Below are the code and all the weights of a small trained network. Each question names an input and a target symbol and asks about switching units off, where a switched-off unit gives its printed mean instead of its output.

import numpy as np


def w(rows, s, z=0):
    codes = np.array(rows[::2]) - 128.0
    scale = np.full(codes.shape[1], s)
    scale[-1] = z or s
    return codes * scale


def norm(h):
    return h / np.sqrt((h * h).mean(-1, keepdims=True) + 1e-5)


def f(y):
    return np.maximum(y, 0)


def softmax(a):
    e = np.exp(a - a.max(-1, keepdims=True))
    return e / e.sum(-1, keepdims=True)


def log_softmax(a):
    a = a - a.max(-1, keepdims=True)
    return a - np.log(np.exp(a).sum(-1, keepdims=True))


def net(x, mask):
    ids = ['ΛΞΣΦΩαγδεζθμπτψ'.index(c) for c in x.split()]
    T = len(ids)
    res = E[ids] + P[:T]
    u = 0
    for l in range(2):
        q, k, v = (norm(res) @ M[l].T for M in (Q, K, V))
        z = softmax(np.where(np.tri(T) > 0, q @ k.T / 2**0.5, -1e9)) @ v
        res = res + np.where(mask[u], z, O[l][:, -1]) @ O[l][:, :-1]
        u += 1
        y = f(norm(res) @ A[l][:, :-1].T + A[l][:, -1])
        res = res + np.where(mask[u : u + 16], y, B[l][:, -1]) @ B[l][:, :-1]
        u += 16
    return log_softmax(norm(res)[-1] @ U[:, :-1].T + U[:, -1])


Q, K, V, O, A, B = {}, {}, {}, {}, {}, {}
E = w([
[116,146,123,198,117,221],'Λ',
[43,89,113,166,185,177],'Ξ',
[5,126,40,135,218,151],'Σ',
[9,166,148,183,80,41],'Φ',
[162,101,217,169,108,162],'Ω',
[233,142,168,168,60,144],'α',
[187,119,134,132,86,110],'γ',
[59,129,167,147,114,67],'δ',
[94,159,175,137,148,120],'ε',
[202,152,92,138,107,98],'ζ',
[73,105,112,145,121,105],'θ',
[118,156,183,101,237,98],'μ',
[123,49,218,182,90,102],'π',
[155,90,232,162,142,207],'τ',
[175,143,95,138,60,89],'ψ',
],0.016)
P = w([
[86,137,135,58,119,133],'0',
[161,146,83,246,157,150],'1',
[67,181,164,129,127,185],'2',
[148,138,94,235,176,130],'3',
[121,209,186,108,97,102],'4',
[148,149,102,237,195,143],'5',
],0.014)
Q[0] = w([
[166,109,134,247,169,71],'0.h0',
[154,45,160,190,147,109],'0.h0',
],0.013)
K[0] = w([
[225,25,101,2,156,119],'0.h0',
[125,4,125,85,96,103],'0.h0',
],0.0091)
V[0] = w([
[112,95,206,224,67,37],'0.h0',
[203,2,143,4,138,73],'0.h0',
],0.011)
O[0] = w([
[113,208,71,111,131,175,216],'0.h0',
[91,85,2,59,234,115,7],'0.h0',
],0.0088,0.0016)
A[0] = w([
[95,98,145,95,123,87,93],'0.n0',
[129,92,121,136,110,134,30],'0.n1',
[82,79,97,163,97,158,57],'0.n2',
[93,61,99,130,78,131,91],'0.n3',
[100,137,145,164,163,120,196],'0.n4',
[122,137,167,94,128,169,179],'0.n5',
[151,166,154,143,163,115,128],'0.n6',
[104,184,163,76,130,117,140],'0.n7',
[171,71,108,129,141,191,254],'0.n8',
[114,169,98,169,146,78,187],'0.n9',
[106,155,101,158,122,171,133],'0.n10',
[131,105,142,95,119,214,35],'0.n11',
[59,116,139,6,64,139,189],'0.n12',
[82,101,181,128,162,84,204],'0.n13',
[210,120,104,61,108,67,221],'0.n14',
[108,133,174,129,106,144,213],'0.n15',
],0.014,0.0021)
B[0] = w([
[102,195,50,90,121,186,151],'0.n0',
[149,123,127,130,130,145,133],'0.n1',
[183,191,161,106,119,140,169],'0.n2',
[131,173,123,130,187,129,143],'0.n3',
[177,173,106,155,96,133,254],'0.n4',
[175,119,121,133,67,127,209],'0.n5',
[171,162,130,93,153,127,217],'0.n6',
[172,153,91,60,65,79,210],'0.n7',
[96,167,72,199,125,103,214],'0.n8',
[158,64,152,189,112,143,228],'0.n9',
[169,112,152,131,97,82,208],'0.n10',
[145,27,177,141,74,124,171],'0.n11',
[7,161,249,108,81,186,192],'0.n12',
[150,200,86,152,153,177,228],'0.n13',
[103,228,143,204,102,210,155],'0.n14',
[189,125,98,145,91,147,243],'0.n15',
],0.015,0.0062)
Q[1] = w([
[177,151,126,221,253,34],'1.h0',
[100,92,141,232,106,183],'1.h0',
],0.021)
K[1] = w([
[22,51,222,10,246,222],'1.h0',
[81,156,107,136,2,207],'1.h0',
],0.014)
V[1] = w([
[121,212,165,17,251,68],'1.h0',
[18,30,142,67,41,39],'1.h0',
],0.017)
O[1] = w([
[189,30,189,251,160,234,2],'1.h0',
[188,208,22,162,95,210,30],'1.h0',
],0.012)
A[1] = w([
[104,110,96,181,104,84,176],'1.n0',
[110,111,66,150,159,83,127],'1.n1',
[156,206,156,170,120,97,144],'1.n2',
[93,182,108,208,130,155,175],'1.n3',
[141,93,184,137,133,76,104],'1.n4',
[77,61,190,125,156,71,166],'1.n5',
[127,142,109,96,168,112,96],'1.n6',
[107,141,122,80,102,82,91],'1.n7',
[87,168,120,146,153,38,115],'1.n8',
[80,178,168,106,136,167,89],'1.n9',
[92,110,164,143,168,183,112],'1.n10',
[57,170,248,81,82,124,223],'1.n11',
[166,196,212,111,133,200,166],'1.n12',
[27,177,222,53,72,181,159],'1.n13',
[92,217,117,57,79,121,252],'1.n14',
[77,200,152,116,138,127,142],'1.n15',
],0.016,0.0027)
B[1] = w([
[120,117,117,116,165,159,148],'1.n0',
[111,147,119,82,158,160,143],'1.n1',
[134,83,106,89,115,90,188],'1.n2',
[158,135,171,77,144,119,172],'1.n3',
[93,183,123,133,152,84,166],'1.n4',
[156,171,91,119,121,74,177],'1.n5',
[130,102,144,111,97,129,138],'1.n6',
[127,114,128,65,148,167,187],'1.n7',
[151,57,125,125,109,124,182],'1.n8',
[92,110,123,120,113,174,153],'1.n9',
[74,135,112,171,101,160,156],'1.n10',
[156,186,151,97,109,243,234],'1.n11',
[96,88,117,121,70,116,164],'1.n12',
[126,153,178,86,98,251,221],'1.n13',
[64,128,170,231,142,157,253],'1.n14',
[103,77,123,147,121,144,180],'1.n15',
],0.028,0.019)
U = w([
[87,138,156,126,91,239,135],'Λ',
[147,195,169,55,123,130,177],'Ξ',
[110,216,171,150,130,85,90],'Σ',
[103,122,96,180,24,114,75],'Φ',
[127,213,30,161,108,162,113],'Ω',
[58,25,118,106,128,136,93],'α',
[127,124,91,126,221,197,114],'γ',
[192,119,90,119,82,146,159],'δ',
[139,75,117,87,66,89,213],'ε',
[91,156,95,92,169,91,252],'ζ',
[206,70,138,173,110,187,59],'θ',
[106,128,180,219,175,137,140],'μ',
[196,142,68,125,142,183,120],'π',
[10,147,57,131,101,124,68],'τ',
[165,94,124,67,188,146,168],'ψ',
],0.011,0.0033)

Each question gives the input, a string of symbols that net reads in full, and the target symbol t.
The units are the heads (2 rows each of Q, K, V and O) and the neurons (one row each of A and B). Each row of codes is followed by its name. A weight is (code - 128) times the scale printed after its matrix; where a second scale follows, it is the last column's (O, A, B and U).
mask holds one flag per unit, layer by layer, with each layer's heads first. A switched-off unit (its flag False) gives its mean, the last column of its rows in O or B, instead of its output. The means were averaged over made-up inputs and are rounded, as every weight is.
A unit's drop is (log p(t) with every unit on - log p(t) with that unit switched off) / (log p(t) with every unit on - log p(t) with every unit switched off).
unit that matters most: the unit with the biggest drop
top k neurons: the k neurons with the biggest drops, biggest first
top k neurons in layer l: the k neurons of layer l with the biggest drops, biggest first
input Ω μ δ ε μ ε, target Ω: unit that matters most -> 1.h0
input Σ μ Ω Ξ, target Σ: top 3 neurons -> 0.n12, 0.n13, 1.n14
input ε ε Ξ Ξ α α, target ε: top 3 neurons in layer 1 -> 1.n14, 1.n11, 1.n13
input Ω ζ ε γ, target Ω: top 2 neurons in layer 1 -> 1.n13, 1.n11
input Ω θ Ω ε τ μ, target Ω: top 2 neurons in layer 0 -> 0.n12, 0.n11
input α α π ε Λ π, target α: top 3 neurons -> 0.n14, 0.n12, 1.n11
input θ μ π μ, target θ: top 2 neurons in layer 0 -> 0.n12, 0.n3
input τ Ω Λ ψ Ξ Ω, target τ: top 2 neurons -> 0.n11, 0.n12
input Φ Σ μ π θ τ, target Φ: top 3 neurons -> 0.n12, 1.n11, 1.n13
input γ α α θ, target γ: top 2 neurons -> 0.n12, 1.n14
input ψ ψ τ μ θ ζ, target ψ: top 3 neurons -> 0.n12, 0.n14, 1.n14
input θ Ξ μ γ θ γ, target θ: top 2 neurons -> 0.n12, 1.n14
input ψ μ α μ ε Λ, target ψ: top 3 neurons -> 0.n12, 0.n14, 1.n14
input ψ δ π ε, target ψ: top 2 neurons -> 0.n12, 0.n14
input ζ μ Ξ τ, target ζ: top 3 neurons in layer 1 -> 1.n14, 1.n11, 1.n5
input ζ π μ Ξ μ, target Ξ: top 2 neurons in layer 1 -> 1.n5, 1.n4
input α α α α π δ, target α: top 2 neurons in layer 1 -> 1.n11, 1.n13
input θ Σ Φ Ξ, target θ: unit that matters most -> 0.n12
input ε τ Ξ ε, target ε: top 4 neurons -> 0.n12, 1.n14, 1.n11, 1.n13
input ζ Φ Σ Ξ ψ π, target ζ: unit that matters most -> 0.n14
input μ γ Ω δ, target μ: top 2 neurons in layer 1 -> 1.n11, 1.n13
input Ω τ π ζ Λ τ, target Ω: top 2 neurons -> 0.n12, 1.n13
input Σ Ξ Ξ θ Φ γ, target Σ: top 3 neurons in layer 0 -> 0.n12, 0.n13, 0.n3
input ζ μ Σ μ, target ζ: top 3 neurons -> 0.n14, 1.n14, 1.n11
input ζ Σ μ Ω α Ω, target ζ: top 2 neurons -> 0.n14, 1.n14
input π μ Σ Φ, target π: top 2 neurons in layer 0 -> 0.n9, 0.n12
input τ Ω μ Σ ζ Ω, target τ: top 2 neurons -> 0.n11, 1.n11
input Σ μ ε Λ, target Σ: top 2 neurons -> 0.n13, 0.n12
input γ Λ α θ Φ α, target γ: top 3 neurons in layer 0 -> 0.n12, 0.n14, 0.n8
input τ Ξ Ω μ π Ξ, target τ: top 3 neurons in layer 1 -> 1.n11, 1.n13, 1.n14
